Below is a small trained network, with its code and all its weights. Each question gives an input and a target symbol and asks what happens when units are switched off, that is, made to give their printed mean instead of their output.

import numpy as np


def w(rows, s, z=0):
    codes = np.array(rows[::2]) - 128.0
    scale = np.full(codes.shape[1], s)
    scale[-1] = z or s
    return codes * scale


def norm(h):
    return h / np.sqrt((h * h).mean(-1, keepdims=True) + 1e-5)


def f(y):
    return y / 2 * (1 + np.tanh(0.7978845608 * (y + 0.044715 * y**3)))


def softmax(a):
    e = np.exp(a - a.max(-1, keepdims=True))
    return e / e.sum(-1, keepdims=True)


def log_softmax(a):
    a = a - a.max(-1, keepdims=True)
    return a - np.log(np.exp(a).sum(-1, keepdims=True))


def net(x, mask):
    ids = ['βγδθλμξστφψω'.index(c) for c in x.split()]
    T = len(ids)
    res = E[ids] + P[:T]
    q, k, v = (norm(res) @ M[0].T for M in (Q, K, V))
    z = softmax(np.where(np.tri(T) > 0, q @ k.T / 2**0.5, -1e9)) @ v
    res = res + np.where(mask[0], z, O[0][:, -1]) @ O[0][:, :-1]
    y = f(norm(res) @ A[0][:, :-1].T + A[0][:, -1])
    res = res + np.where(mask[1:9], y, B[0][:, -1]) @ B[0][:, :-1]
    return log_softmax(norm(res)[-1] @ U[:, :-1].T + U[:, -1])


Q, K, V, O, A, B = {}, {}, {}, {}, {}, {}
E = w([
[106,153,177,130,164,43],'β',
[84,166,193,141,236,88],'γ',
[135,152,148,122,68,15],'δ',
[53,202,147,201,121,20],'θ',
[145,133,175,100,140,53],'λ',
[64,189,164,177,166,34],'μ',
[197,109,168,57,92,87],'ξ',
[52,188,177,178,228,90],'σ',
[163,120,193,72,191,118],'τ',
[113,151,193,118,223,91],'φ',
[145,29,78,249,151,105],'ψ',
[135,140,176,111,149,51],'ω',
],0.012)
P = w([
[150,125,166,75,170,80],'0',
[140,204,158,71,118,127],'1',
[170,194,97,101,142,107],'2',
[65,64,190,91,90,155],'3',
[81,52,170,79,147,65],'4',
[133,190,212,105,86,151],'5',
[203,162,136,144,153,108],'6',
[71,51,208,123,69,178],'7',
[181,171,83,92,163,102],'8',
[204,141,168,168,143,114],'9',
[140,184,55,35,158,82],'10',
[219,165,105,139,170,109],'11',
[1,63,65,78,155,78],'12',
[171,179,67,110,172,85],'13',
],0.013)
Q[0] = w([
[229,208,225,187,124,117],'head 0',
[62,56,190,195,43,252],'head 0',
],0.019)
K[0] = w([
[130,7,223,238,100,144],'head 0',
[73,203,238,68,73,153],'head 0',
],0.013)
V[0] = w([
[75,153,154,151,229,175],'head 0',
[232,90,174,11,152,180],'head 0',
],0.013)
O[0] = w([
[190,4,64,33,127,3,2],'head 0',
[177,91,213,192,136,71,250],'head 0',
],0.018,0.0033)
A[0] = w([
[103,46,154,105,168,163,254],'neuron 0',
[191,43,126,138,66,107,137],'neuron 1',
[181,118,219,242,115,138,142],'neuron 2',
[180,221,173,36,169,89,163],'neuron 3',
[107,157,160,173,162,107,79],'neuron 4',
[116,193,133,129,106,225,239],'neuron 5',
[77,158,8,93,114,216,145],'neuron 6',
[122,201,154,124,32,48,155],'neuron 7',
],0.014,0.0082)
B[0] = w([
[46,175,85,141,114,172,169],'neuron 0',
[93,121,96,180,155,165,166],'neuron 1',
[120,112,97,84,73,120,248],'neuron 2',
[139,158,170,128,176,182,205],'neuron 3',
[123,103,137,108,85,180,162],'neuron 4',
[166,107,24,195,134,53,244],'neuron 5',
[127,138,109,107,54,1,201],'neuron 6',
[98,131,134,121,177,173,188],'neuron 7',
],0.019,0.015)
U = w([
[72,201,127,158,197,168,209],'β',
[143,42,59,104,194,124,52],'γ',
[148,198,68,239,88,145,139],'δ',
[135,110,70,90,72,105,174],'θ',
[132,166,158,80,38,156,185],'λ',
[91,185,99,4,112,108,29],'μ',
[173,192,216,200,9,102,62],'ξ',
[152,45,27,48,144,136,93],'σ',
[136,52,183,179,128,49,198],'τ',
[139,55,89,168,216,101,3],'φ',
[147,116,93,128,99,109,78],'ψ',
[122,160,145,81,79,158,200],'ω',
],0.013,0.0045)

Each question gives the input, a string of symbols that net reads in full, and the target symbol t.
The units are the heads (2 rows each of Q, K, V and O) and the neurons (one row each of A and B). Each row of codes is followed by its name. A weight is (code - 128) times the scale printed after its matrix; where a second scale follows, it is the last column's (O, A, B and U).
mask holds one flag per unit, heads first, then neurons. A switched-off unit (its flag False) gives its mean, the last column of its rows in O or B, instead of its output. The means were averaged over made-up inputs and are rounded, as every weight is.
A unit's drop is (log p(t) with every unit on - log p(t) with that unit switched off) / (log p(t) with every unit on - log p(t) with every unit switched off).
The circuit of an input: a set's keep is (log p(t) with only the set's units on - log p(t) with every unit switched off) / (log p(t) with every unit on - log p(t) with every unit switched off). Starting from all 9 units, units are removed one at a time, each time the one whose removal leaves the highest keep (on an exact tie, the one counted first), for as long as the keep stays at least 0.8.
circuit, biggest first: the units of the circuit, biggest drop first
most important unit: the unit with the biggest drop
top k neurons: the k neurons with the biggest drops, biggest first
drop of u: that unit's drop, to one decimal
input θ δ τ ω τ λ, target ω: circuit, biggest first : neuron 5; head 0; neuron 6
input θ τ β β δ τ, target β: top neuron : neuron 2
input τ δ τ ξ τ δ δ δ σ β β γ, target β: top 2 neurons : neuron 5; neuron 2
input λ ξ δ θ μ, target δ: circuit, biggest first : head 0; neuron 5
input ξ τ δ δ τ, target δ: circuit, biggest first : head 0; neuron 5
input δ δ δ τ, target δ: top 2 neurons : neuron 5; neuron 6
input τ ξ δ λ δ τ, target λ: circuit, biggest first : head 0; neuron 2; neuron 6; neuron 5
input τ δ τ β μ ξ λ, target μ: circuit, biggest first : head 0; neuron 5
input ω τ λ δ δ, target λ: top 2 neurons : neuron 5; neuron 2
input δ ξ δ ξ μ β γ σ φ, target γ: circuit, biggest first : head 0; neuron 2; neuron 6
input τ δ β δ β β ω σ, target β: top 4 neurons : neuron 0; neuron 6; neuron 5; neuron 2
input δ δ β ξ, target δ: top 2 neurons : neuron 5; neuron 6
input δ ω ξ τ δ β ψ δ δ ψ λ σ δ, target λ: circuit, biggest first : head 0; neuron 5; neuron 2
input β τ τ, target β: most important unit : neuron 5
input δ θ β ω δ β, target ω: circuit, biggest first : head 0; neuron 2; neuron 6; neuron 5
input δ δ μ μ ξ τ μ δ δ, target μ: top 2 neurons : neuron 5; neuron 3
input λ τ τ σ δ, target τ: drop of neuron 5 : 0.2
input λ τ θ δ β τ γ δ δ, target γ: drop of neuron 5 : 0.1
input β ξ λ δ δ δ β λ γ β, target λ: drop of neuron 6 : 0.1
input δ ξ δ θ δ ψ, target θ: most important unit : neuron 6
input φ θ δ ξ θ τ μ μ δ δ δ θ δ, target δ: top 2 neurons : neuron 5; neuron 2
